Below is a small trained network, with its code and all its weights. Each question gives an input and a class and asks what happens when units are switched off, that is, made to give their printed mean instead of their output.

import numpy as np


def w(rows, s, z=0):
    codes = np.array(rows[::2]) - 128.0
    scale = np.full(codes.shape[1], s)
    scale[-1] = z or s
    return codes * scale


def norm(h):
    return h / np.sqrt((h * h).mean(-1, keepdims=True) + 1e-5)


def f(y):
    return np.maximum(y, 0)


def log_softmax(a):
    a = a - a.max(-1, keepdims=True)
    return a - np.log(np.exp(a).sum(-1, keepdims=True))


def net(x, mask):
    res = np.array(x, float).reshape(1, 7) / 4 @ E
    u = 0
    for l in range(2):
        y = f(norm(res) @ A[l][:, :-1].T + A[l][:, -1])
        res = res + np.where(mask[u : u + 8], y, B[l][:, -1]) @ B[l][:, :-1]
        u += 8
    return log_softmax(norm(res)[-1] @ U[:, :-1].T + U[:, -1])


A, B = {}, {}
E = w([
[151,133,96,230,193,83,187,154,190,149,123,213],'x0',
[121,125,142,136,129,125,120,137,126,112,132,119],'x1',
[139,136,118,119,137,130,139,114,117,140,139,132],'x2',
[10,148,112,53,98,89,91,210,186,156,214,190],'x3',
[139,123,136,133,117,122,129,133,126,115,136,132],'x4',
[101,182,118,111,103,253,171,55,181,30,81,204],'x5',
[134,125,131,132,116,127,135,117,152,132,130,113],'x6',
],0.0019)
A[0] = w([
[87,209,91,71,109,163,136,103,195,51,126,183,6],'0.n0',
[125,115,154,5,71,148,43,134,119,145,158,88,106],'0.n1',
[104,176,139,44,63,198,143,81,108,80,109,113,110],'0.n2',
[110,187,117,158,125,159,178,110,172,83,109,206,65],'0.n3',
[197,129,136,113,140,123,145,82,94,152,127,69,159],'0.n4',
[67,194,99,81,101,145,95,151,194,112,198,183,19],'0.n5',
[106,164,89,84,75,228,150,86,121,86,124,126,91],'0.n6',
[76,139,118,77,109,89,109,173,174,156,180,164,86],'0.n7',
],0.0031,0.0023)
B[0] = w([
[141,4,188,158,140,129,194,117,28,207,92,78,217],'0.n0',
[86,151,103,131,76,126,187,81,87,97,129,61,240],'0.n1',
[170,114,150,98,153,87,28,117,150,96,115,158,251],'0.n2',
[143,176,30,165,135,131,180,89,113,100,113,105,219],'0.n3',
[63,99,174,126,119,132,95,156,109,123,115,171,219],'0.n4',
[162,20,172,175,130,117,159,226,56,253,102,73,206],'0.n5',
[172,159,186,133,158,93,53,125,156,99,104,116,237],'0.n6',
[150,212,94,126,135,105,78,90,180,52,189,137,212],'0.n7',
],0.0035,0.0031)
A[1] = w([
[138,230,104,160,216,101,41,155,255,120,194,226,25],'1.n0',
[114,72,106,216,177,101,191,209,163,222,137,187,71],'1.n1',
[95,57,182,82,98,160,117,168,51,168,135,47,92],'1.n2',
[117,56,197,78,113,206,101,101,34,104,102,75,3],'1.n3',
[100,247,44,96,98,92,124,161,165,108,227,103,128],'1.n4',
[145,198,111,128,141,214,153,52,152,55,131,146,110],'1.n5',
[166,127,121,235,167,109,222,154,149,160,101,181,136],'1.n6',
[69,90,188,56,50,128,79,133,41,144,132,74,106],'1.n7',
],0.0031,0.0013)
B[1] = w([
[181,106,137,97,146,150,110,204,196,191,100,201,178],'1.n0',
[128,103,254,133,91,164,66,85,91,92,144,123,242],'1.n1',
[140,141,73,111,132,151,199,143,167,159,116,152,225],'1.n2',
[148,116,146,93,110,122,110,196,178,161,146,149,232],'1.n3',
[59,215,82,133,104,98,90,85,118,114,137,143,189],'1.n4',
[112,182,69,105,148,107,119,178,177,81,143,147,177],'1.n5',
[57,89,125,133,130,129,161,88,97,121,181,98,252],'1.n6',
[165,115,84,154,154,154,190,137,120,161,90,130,249],'1.n7',
],0.0048,0.0041)
U = w([
[187,77,102,76,115,158,197,191,134,208,76,112,254],'0',
[91,53,232,179,135,139,129,83,69,130,170,125,216],'1',
[69,234,20,91,86,83,134,129,109,153,157,94,57],'2',
[92,161,171,122,126,88,11,169,187,160,185,216,37],'3',
[190,164,175,74,139,141,1,124,166,48,67,135,105],'4',
[109,154,49,175,186,148,204,76,151,42,122,164,31],'5',
],0.0083,0.00095)

Each question gives the input, the list of numbers given to net, and the class t.
The units are the neurons (one row each of A and B). Each row of codes is followed by its name. A weight is (code - 128) times the scale printed after its matrix; where a second scale follows, it is the last column's (A, B and U).
mask holds one flag per neuron, layer by layer. A switched-off neuron (its flag False) gives its mean, the last column of its row in B, instead of its output. The means were averaged over made-up inputs and are rounded, as every weight is.
A unit's drop is (log p(t) with every unit on - log p(t) with that unit switched off) / (log p(t) with every unit on - log p(t) with every unit switched off).
The circuit of an input: a set's keep is (log p(t) with only the set's units on - log p(t) with every unit switched off) / (log p(t) with every unit on - log p(t) with every unit switched off). Starting from the 12 units with the biggest drops (on a tie, the unit counted first), units are removed one at a time, each time the one whose removal leaves the highest keep (on an exact tie, the one counted first), for as long as the keep stays at least 0.8.
units of the circuit, in order: the units of the circuit, biggest drop first
k most important neurons: the k neurons with the biggest drops, biggest first
drop when u is switched off: that unit's drop, to one decimal
input [-3,5,3,2,4,-7,-1], class 2: 3 most important neurons -> 0.n0; 1.n4; 0.n5
input [4,8,1,6,-8,1,6], class 1: units of the circuit, in order -> 0.n5; 1.n1
input [3,5,-4,4,3,8,5], class 1: units of the circuit, in order -> 0.n0
input [-7,7,1,1,-7,7,7], class 0: 3 most important neurons -> 0.n0; 0.n7; 1.n7
input [7,-6,4,5,7,2,-6], class 1: units of the circuit, in order -> 0.n5; 1.n1
input [-7,0,7,-6,7,1,8], class 4: 3 most important neurons -> 0.n2; 0.n5; 0.n0
input [-5,-4,-2,-4,5,1,7], class 4: 2 most important neurons -> 0.n2; 0.n5
input [-4,0,0,2,-6,0,-7], class 2: 4 most important neurons -> 0.n1; 0.n0; 0.n7; 1.n4
input [6,-5,-4,0,1,0,1], class 1: 4 most important neurons -> 0.n7; 1.n1; 1.n6; 0.n2
input [4,1,7,-2,4,0,-4], class 1: 3 most important neurons -> 0.n7; 0.n1; 1.n1
input [-4,-3,-1,-6,-8,1,6], class 4: 3 most important neurons -> 0.n5; 0.n0; 0.n2
input [2,-7,-5,-2,-1,1,-3], class 5: 2 most important neurons -> 0.n5; 0.n0
input [-4,-3,-8,0,-1,-5,2], class 0: 2 most important neurons -> 1.n7; 0.n3
input [-1,-7,4,0,4,3,5], class 4: 2 most important neurons -> 0.n6; 0.n2
input [-8,-4,-3,1,3,-4,4], class 2: units of the circuit, in order -> 0.n1
input [-1,-4,-4,8,-5,-8,6], class 2: drop when 0.n1 is switched off -> 0.3
input [-6,4,-1,4,6,-2,8], class 2: drop when 0.n0 is switched off -> 0.1
input [-2,-3,-6,8,-4,-8,-4], class 2: drop when 0.n1 is switched off -> 0.2
